Below is a small trained network, with its code and all its weights. Each question gives an input and a target symbol and asks what happens when units are switched off, that is, made to give their printed mean instead of their output.

import numpy as np


def w(rows, s, z=0):
    codes = np.array(rows[::2]) - 128.0
    scale = np.full(codes.shape[1], s)
    scale[-1] = z or s
    return codes * scale


def f(y):
    return np.maximum(y, 0)


def softmax(a):
    e = np.exp(a - a.max(-1, keepdims=True))
    return e / e.sum(-1, keepdims=True)


def log_softmax(a):
    a = a - a.max(-1, keepdims=True)
    return a - np.log(np.exp(a).sum(-1, keepdims=True))


def net(x, mask):
    ids = ['βγδμξπσφω'.index(c) for c in x.split()]
    T = len(ids)
    res = E[ids] + P[:T]
    u = 0
    for l in range(2):
        r = res
        for j in range(3):
            rows = slice(2 * j, 2 * j + 2)
            q, k, v = (r @ M[l][rows].T for M in (Q, K, V))
            z = softmax(np.where(np.tri(T) > 0, q @ k.T / 2**0.5, -1e9)) @ v
            o = O[l][rows]
            res = res + np.where(mask[u + j], z, o[:, -1]) @ o[:, :-1]
        u += 3
        y = f(res @ A[l][:, :-1].T + A[l][:, -1])
        res = res + np.where(mask[u : u + 16], y, B[l][:, -1]) @ B[l][:, :-1]
        u += 16
    return log_softmax(res[-1] @ U[:, :-1].T + U[:, -1])


Q, K, V, O, A, B = {}, {}, {}, {}, {}, {}
E = w([
[23,165,208,112],'β',
[200,117,159,154],'γ',
[141,41,173,105],'δ',
[156,133,87,165],'μ',
[41,100,111,174],'ξ',
[133,86,231,101],'π',
[225,118,63,43],'σ',
[100,2,143,98],'φ',
[105,172,164,24],'ω',
],0.011)
P = w([
[170,95,120,254],'0',
[115,115,100,123],'1',
[119,111,105,119],'2',
[118,114,103,123],'3',
[119,116,100,124],'4',
[118,114,104,120],'5',
[120,119,113,121],'6',
[118,116,102,123],'7',
[116,115,97,124],'8',
],0.0089)
Q[0] = w([
[15,40,114,155],'0.h0',
[186,172,196,232],'0.h0',
[10,13,123,143],'0.h1',
[139,94,113,106],'0.h1',
[204,168,175,20],'0.h2',
[3,79,39,89],'0.h2',
],0.028)
K[0] = w([
[53,254,92,186],'0.h0',
[147,94,174,219],'0.h0',
[95,212,156,152],'0.h1',
[149,166,119,143],'0.h1',
[164,123,150,189],'0.h2',
[25,190,148,124],'0.h2',
],0.035)
V[0] = w([
[110,147,136,190],'0.h0',
[147,124,123,69],'0.h0',
[97,12,5,109],'0.h1',
[154,111,105,106],'0.h1',
[186,115,185,28],'0.h2',
[84,209,43,182],'0.h2',
],0.0014)
O[0] = w([
[156,106,45,123,125],'0.h0',
[116,101,148,146,120],'0.h0',
[129,100,179,246,254],'0.h1',
[139,132,143,177,133],'0.h1',
[116,203,92,73,20],'0.h2',
[103,108,197,36,100],'0.h2',
],0.0012,0.00041)
A[0] = w([
[82,170,136,79,89],'0.n0',
[96,178,222,160,73],'0.n1',
[151,142,224,53,37],'0.n2',
[43,144,88,164,83],'0.n3',
[93,186,72,190,151],'0.n4',
[186,143,197,183,18],'0.n5',
[117,104,185,47,150],'0.n6',
[90,186,128,197,29],'0.n7',
[162,133,159,94,136],'0.n8',
[127,212,46,107,138],'0.n9',
[120,118,120,118,47],'0.n10',
[118,128,128,129,81],'0.n11',
[255,197,171,136,2],'0.n12',
[131,196,83,217,21],'0.n13',
[105,77,94,58,57],'0.n14',
[87,194,97,128,51],'0.n15',
],0.0081,0.0042)
B[0] = w([
[38,111,117,76,165],'0.n0',
[75,106,198,4,151],'0.n1',
[149,75,62,146,158],'0.n2',
[48,124,79,194,160],'0.n3',
[169,125,215,185,199],'0.n4',
[210,119,154,61,138],'0.n5',
[195,190,79,197,252],'0.n6',
[91,88,155,153,131],'0.n7',
[110,128,140,157,171],'0.n8',
[162,71,164,68,189],'0.n9',
[112,117,154,128,128],'0.n10',
[146,106,140,168,128],'0.n11',
[189,90,28,217,137],'0.n12',
[109,195,180,68,141],'0.n13',
[163,196,169,141,177],'0.n14',
[141,115,118,109,130],'0.n15',
],0.014,0.0027)
Q[1] = w([
[154,129,171,192],'1.h0',
[89,238,53,1],'1.h0',
[206,15,200,217],'1.h1',
[206,151,108,45],'1.h1',
[26,175,52,109],'1.h2',
[121,185,8,17],'1.h2',
],0.029)
K[1] = w([
[118,72,145,134],'1.h0',
[55,198,76,47],'1.h0',
[150,4,133,133],'1.h1',
[184,140,133,82],'1.h1',
[59,149,49,141],'1.h2',
[135,178,54,49],'1.h2',
],0.041)
V[1] = w([
[123,104,94,151],'1.h0',
[155,189,202,81],'1.h0',
[111,63,52,113],'1.h1',
[118,88,81,127],'1.h1',
[59,173,138,161],'1.h2',
[88,6,146,92],'1.h2',
],0.017)
O[1] = w([
[153,127,179,97,184],'1.h0',
[65,123,20,159,58],'1.h0',
[176,159,214,149,201],'1.h1',
[160,151,183,140,199],'1.h1',
[164,255,146,203,7],'1.h2',
[56,67,244,194,245],'1.h2',
],0.0088,0.0021)
A[1] = w([
[238,133,110,153,67],'1.n0',
[154,87,165,77,59],'1.n1',
[185,101,166,83,7],'1.n2',
[123,205,111,85,166],'1.n3',
[13,163,170,119,18],'1.n4',
[167,98,32,84,45],'1.n5',
[79,110,157,57,16],'1.n6',
[115,174,75,83,4],'1.n7',
[89,146,186,142,2],'1.n8',
[214,123,98,102,209],'1.n9',
[134,79,89,97,95],'1.n10',
[84,160,197,131,19],'1.n11',
[254,126,73,84,52],'1.n12',
[151,187,107,83,120],'1.n13',
[194,111,153,155,16],'1.n14',
[89,207,162,129,55],'1.n15',
],0.0075,0.0082)
B[1] = w([
[111,166,165,87,161],'1.n0',
[82,140,160,65,189],'1.n1',
[102,161,68,110,165],'1.n2',
[57,181,114,106,183],'1.n3',
[162,158,171,36,157],'1.n4',
[135,178,198,65,224],'1.n5',
[153,152,108,173,133],'1.n6',
[219,42,176,169,145],'1.n7',
[105,167,51,139,165],'1.n8',
[254,92,81,142,255],'1.n9',
[69,146,106,131,184],'1.n10',
[104,144,54,131,180],'1.n11',
[12,110,128,159,214],'1.n12',
[95,160,113,164,166],'1.n13',
[97,185,100,111,157],'1.n14',
[130,34,166,143,166],'1.n15',
],0.019,0.0084)
U = w([
[22,171,129,83,2],'β',
[136,158,136,118,125],'γ',
[92,73,168,104,165],'δ',
[130,150,140,67,68],'μ',
[85,125,110,190,244],'ξ',
[160,64,84,128,235],'π',
[96,82,77,34,29],'σ',
[43,69,56,130,74],'φ',
[103,165,3,116,204],'ω',
],0.0069,0.004)

Each question gives the input, a string of symbols that net reads in full, and the target symbol t.
The units are the heads (2 rows each of Q, K, V and O) and the neurons (one row each of A and B). Each row of codes is followed by its name. A weight is (code - 128) times the scale printed after its matrix; where a second scale follows, it is the last column's (O, A, B and U).
mask holds one flag per unit, layer by layer, with each layer's heads first. A switched-off unit (its flag False) gives its mean, the last column of its rows in O or B, instead of its output. The means were averaged over made-up inputs and are rounded, as every weight is.
A unit's drop is (log p(t) with every unit on - log p(t) with that unit switched off) / (log p(t) with every unit on - log p(t) with every unit switched off).
The circuit of an input: a set's keep is (log p(t) with only the set's units on - log p(t) with every unit switched off) / (log p(t) with every unit on - log p(t) with every unit switched off). Starting from the 12 units with the biggest drops (on a tie, the unit counted first), units are removed one at a time, each time the one whose removal leaves the highest keep (on an exact tie, the one counted first), for as long as the keep stays at least 0.8.
units of the circuit, in order: the units of the circuit, biggest drop first
most important unit: the unit with the biggest drop
top k neurons: the k neurons with the biggest drops, biggest first
k most important neurons of layer l: the k neurons of layer l with the biggest drops, biggest first
which heads matter: for each layer, one digit per head in row order, 1 if its drop is at least 0.15 and else 0, layers parted by /
drop of u: that unit's drop, to one decimal
input σ γ δ σ φ, target μ: most important unit	0.n12
input ξ ξ μ σ ω, target ω: units of the circuit, in order	0.n6, 0.n0, 1.h2
input μ β γ φ γ π μ ξ δ, target ω: units of the circuit, in order	0.n4, 1.h2
input γ ξ φ, target σ: units of the circuit, in order	1.h2, 0.n5
input β δ μ ξ ξ β ξ δ δ, target ξ: 2 most important neurons of layer 0	0.n1, 0.n6
input φ μ φ φ ξ ω μ π, target β: which heads matter	000 / 111
input φ ω β γ β ω μ μ, target β: top 4 neurons	0.n4, 1.n9, 0.n6, 1.n1
input γ φ β δ γ ω, target ω: units of the circuit, in order	0.n6, 1.h2
input μ μ μ ω π ω φ, target ω: units of the circuit, in order	0.n4, 1.h2
input φ δ δ β ξ δ, target β: 2 most important neurons of layer 0	0.n6, 0.n14
input μ μ β δ μ δ ω γ, target ω: 3 most important neurons of layer 0	0.n4, 0.n13, 0.n9
input ξ ξ ω ω δ γ, target γ: top 2 neurons	0.n4, 0.n3
input σ σ π μ π, target μ: top 2 neurons	0.n12, 0.n6
input δ β δ ω δ φ, target δ: most important unit	1.h2
input γ μ β ω δ σ μ μ, target σ: 2 most important neurons of layer 0	0.n5, 0.n12
input ξ μ π β ω γ μ β π, target γ: which heads matter	000 / 101
input σ π μ φ ω δ, target μ: 4 most important neurons of layer 0	0.n12, 0.n6, 0.n14, 0.n4
input σ φ μ μ, target μ: top 2 neurons	0.n12, 0.n4
input ω μ δ π π π, target π: 2 most important neurons of layer 0	0.n6, 0.n2
input δ γ μ φ δ μ ξ γ, target δ: 2 most important neurons of layer 0	0.n6, 0.n5
input σ π φ σ π μ μ, target μ: 4 most important neurons of layer 0	0.n12, 0.n4, 0.n6, 0.n14
input μ β ξ, target ξ: top 2 neurons	0.n3, 1.n5
input μ ξ μ σ μ β μ δ π, target ω: top 2 neurons	0.n4, 0.n13
input ξ μ β γ ω δ β φ, target γ: top neuron	0.n4
input φ μ φ μ, target β: top 3 neurons	1.n9, 0.n6, 1.n1
input φ μ γ δ μ μ ω β σ, target σ: top 2 neurons	0.n9, 1.n5
input ξ β μ ξ φ, target γ: drop of 0.n4	0.6
input γ δ δ, target σ: drop of 1.h2	1.8
input γ φ ξ δ μ δ δ δ, target σ: drop of 0.n5	0.4
input π β δ μ, target φ: drop of 0.n1	0.2
